Below is a small trained network, with its code and all its weights. Each question gives an input and a class and asks what happens when units are switched off, that is, made to give their printed mean instead of their output.

import numpy as np


def w(rows, s, z=0):
    codes = np.array(rows[::2]) - 128.0
    scale = np.full(codes.shape[1], s)
    scale[-1] = z or s
    return codes * scale


def norm(h):
    return h / np.sqrt((h * h).mean(-1, keepdims=True) + 1e-5)


def f(y):
    return np.maximum(y, 0)


def log_softmax(a):
    a = a - a.max(-1, keepdims=True)
    return a - np.log(np.exp(a).sum(-1, keepdims=True))


def net(x, mask):
    res = np.array(x, float).reshape(1, 8) / 4 @ E
    u = 0
    for l in range(4):
        y = f(norm(res) @ A[l][:, :-1].T + A[l][:, -1])
        res = res + np.where(mask[u : u + 5], y, B[l][:, -1]) @ B[l][:, :-1]
        u += 5
    return log_softmax(norm(res)[-1] @ U[:, :-1].T + U[:, -1])


A, B = {}, {}
E = w([
[133,131,124,126,127,130],'x0',
[110,111,67,64,163,104],'x1',
[124,118,136,127,131,130],'x2',
[49,172,176,90,58,101],'x3',
[65,99,97,137,102,225],'x4',
[128,127,129,127,131,126],'x5',
[200,56,73,125,1,133],'x6',
[94,118,93,217,105,76],'x7',
],0.0092)
A[0] = w([
[169,126,247,175,111,170,2],'0.n1',
[189,146,193,37,139,192,57],'0.n2',
[167,102,196,97,136,60,78],'0.n3',
[128,109,159,131,174,136,112],'0.n4',
[130,131,127,125,124,124,45],'0.n5',
],0.013,0.0035)
B[0] = w([
[100,254,7,196,52,137,201],'0.n1',
[65,39,137,236,131,59,254],'0.n2',
[208,199,106,75,124,82,199],'0.n3',
[183,153,109,82,165,153,192],'0.n4',
[126,121,140,127,162,143,128],'0.n5',
],0.011,0.0061)
A[1] = w([
[110,140,61,104,143,76,80],'1.n1',
[99,61,102,2,175,89,48],'1.n2',
[65,151,186,104,53,61,13],'1.n3',
[187,92,169,137,47,88,142],'1.n4',
[81,180,168,58,78,126,2],'1.n5',
],0.014,0.002)
B[1] = w([
[137,169,184,212,9,130,241],'1.n1',
[129,228,113,254,4,152,252],'1.n2',
[218,23,225,160,197,207,249],'1.n3',
[64,42,92,29,100,118,253],'1.n4',
[220,129,180,123,182,255,186],'1.n5',
],0.0088,0.0054)
A[2] = w([
[70,233,192,145,251,106,254],'2.n1',
[18,78,94,111,132,252,112],'2.n2',
[237,103,14,179,217,125,31],'2.n3',
[172,119,116,167,52,140,236],'2.n4',
[79,50,185,211,174,9,131],'2.n5',
],0.011,0.00078)
B[2] = w([
[78,65,89,50,70,133,247],'2.n1',
[192,172,65,163,202,80,224],'2.n2',
[131,115,255,114,121,195,219],'2.n3',
[42,176,170,99,201,147,254],'2.n4',
[143,68,74,222,211,99,200],'2.n5',
],0.014,0.008)
A[3] = w([
[193,115,181,103,132,6,64],'3.n1',
[40,172,139,149,88,177,89],'3.n2',
[55,134,137,250,107,108,99],'3.n3',
[216,167,83,119,218,121,247],'3.n4',
[64,136,124,18,207,87,212],'3.n5',
],0.012,0.0014)
B[3] = w([
[116,203,65,128,217,141,163],'3.n1',
[181,162,150,121,12,102,223],'3.n2',
[79,104,169,134,138,70,254],'3.n3',
[137,137,172,63,101,30,183],'3.n4',
[141,97,102,67,98,55,174],'3.n5',
],0.011,0.0089)
U = w([
[50,213,164,199,10,126,104],'0',
[39,64,146,182,164,86,129],'1',
[178,117,220,88,148,241,141],'2',
[102,139,152,103,108,107,253],'3',
[95,144,137,94,103,108,216],'4',
[82,79,34,1,46,179,51],'5',
[114,165,164,132,109,98,128],'6',
[185,255,61,105,195,115,30],'7',
],0.0086,0.0038)

Each question gives the input, the list of numbers given to net, and the class t.
The units are the neurons (one row each of A and B). Each row of codes is followed by its name. A weight is (code - 128) times the scale printed after its matrix; where a second scale follows, it is the last column's (A, B and U).
mask holds one flag per neuron, layer by layer. A switched-off neuron (its flag False) gives its mean, the last column of its row in B, instead of its output. The means were averaged over made-up inputs and are rounded, as every weight is.
A unit's drop is (log p(t) with every unit on - log p(t) with that unit switched off) / (log p(t) with every unit on - log p(t) with every unit switched off).
The circuit of an input: a set's keep is (log p(t) with only the set's units on - log p(t) with every unit switched off) / (log p(t) with every unit on - log p(t) with every unit switched off). Starting from the 12 units with the biggest drops (on a tie, the unit counted first), units are removed one at a time, each time the one whose removal leaves the highest keep (on an exact tie, the one counted first), for as long as the keep stays at least 0.8.
circuit, biggest first: the units of the circuit, biggest drop first
unit that matters most: the unit with the biggest drop
k most important neurons: the k neurons with the biggest drops, biggest first
drop of u: that unit's drop, to one decimal
input [6,-2,-2,-2,-6,-6,-8,-1], class 5: unit that matters most : 2.n1
input [4,7,3,-3,-7,5,0,4], class 0: circuit, biggest first : 1.n1, 2.n2
input [4,1,7,-5,-3,6,8,-5], class 5: 2 most important neurons : 1.n4, 1.n3
input [-4,-6,3,8,-2,-8,0,-8], class 1: 2 most important neurons : 0.n2, 1.n3
input [-4,3,6,-6,8,1,-8,-7], class 5: 4 most important neurons : 2.n1, 1.n3, 0.n4, 1.n4
input [5,6,6,-6,2,-3,4,-7], class 1: 3 most important neurons : 0.n2, 0.n3, 0.n4
input [-6,3,5,8,-3,-2,1,-5], class 2: 3 most important neurons : 1.n3, 1.n5, 0.n3
input [-7,7,7,1,4,5,6,5], class 0: circuit, biggest first : 0.n2, 2.n1, 1.n2, 0.n1
input [-5,-4,-2,0,-7,-3,-2,-5], class 7: 2 most important neurons : 0.n3, 3.n1
input [1,7,-6,-7,-7,6,1,-7], class 0: circuit, biggest first : 1.n2, 1.n1
input [2,-5,4,4,-5,5,6,-6], class 1: circuit, biggest first : 0.n2, 2.n5
input [0,0,1,7,-5,-5,4,-4], class 2: 2 most important neurons : 1.n3, 1.n5
input [4,-7,-4,6,2,5,-8,-7], class 5: circuit, biggest first : 2.n1, 1.n1
input [-5,-2,-6,-1,0,4,8,6], class 5: circuit, biggest first : 1.n4, 0.n2
input [-7,8,-2,-3,-7,3,0,-3], class 0: unit that matters most : 1.n2
input [-1,2,4,5,-5,5,5,3], class 2: 2 most important neurons : 1.n3, 0.n2
input [5,0,4,8,7,-3,5,-3], class 2: circuit, biggest first : 1.n3, 1.n5
input [3,-7,-4,-8,3,4,5,4], class 2: 3 most important neurons : 2.n3, 0.n2, 1.n2
input [0,2,0,-8,-7,-2,-6,3], class 2: 3 most important neurons : 2.n3, 0.n2, 2.n2
input [6,-6,-4,-7,-4,7,4,5], class 2: circuit, biggest first : 2.n3, 0.n2
input [-5,1,-3,2,0,-1,-7,-5], class 5: 2 most important neurons : 2.n1, 0.n4
input [-1,-6,1,-7,2,-6,8,8], class 1: 2 most important neurons : 0.n1, 1.n4
input [4,-2,-2,8,0,3,0,-3], class 2: circuit, biggest first : 1.n5
input [5,-3,-1,8,-8,3,-5,3], class 2: 3 most important neurons : 1.n5, 1.n3, 0.n2
input [0,1,3,-1,2,-6,6,3], class 5: 3 most important neurons : 0.n2, 2.n5, 3.n3
input [-1,6,-4,-8,-6,-2,7,-1], class 2: 2 most important neurons : 2.n3, 2.n1
input [-2,4,6,-6,2,-4,-5,-2], class 2: unit that matters most : 2.n3
input [3,-3,-2,5,-8,-7,7,7], class 7: circuit, biggest first : 3.n1, 1.n2
input [0,8,8,8,-3,6,3,-8], class 0: drop of 2.n3 : 0.1
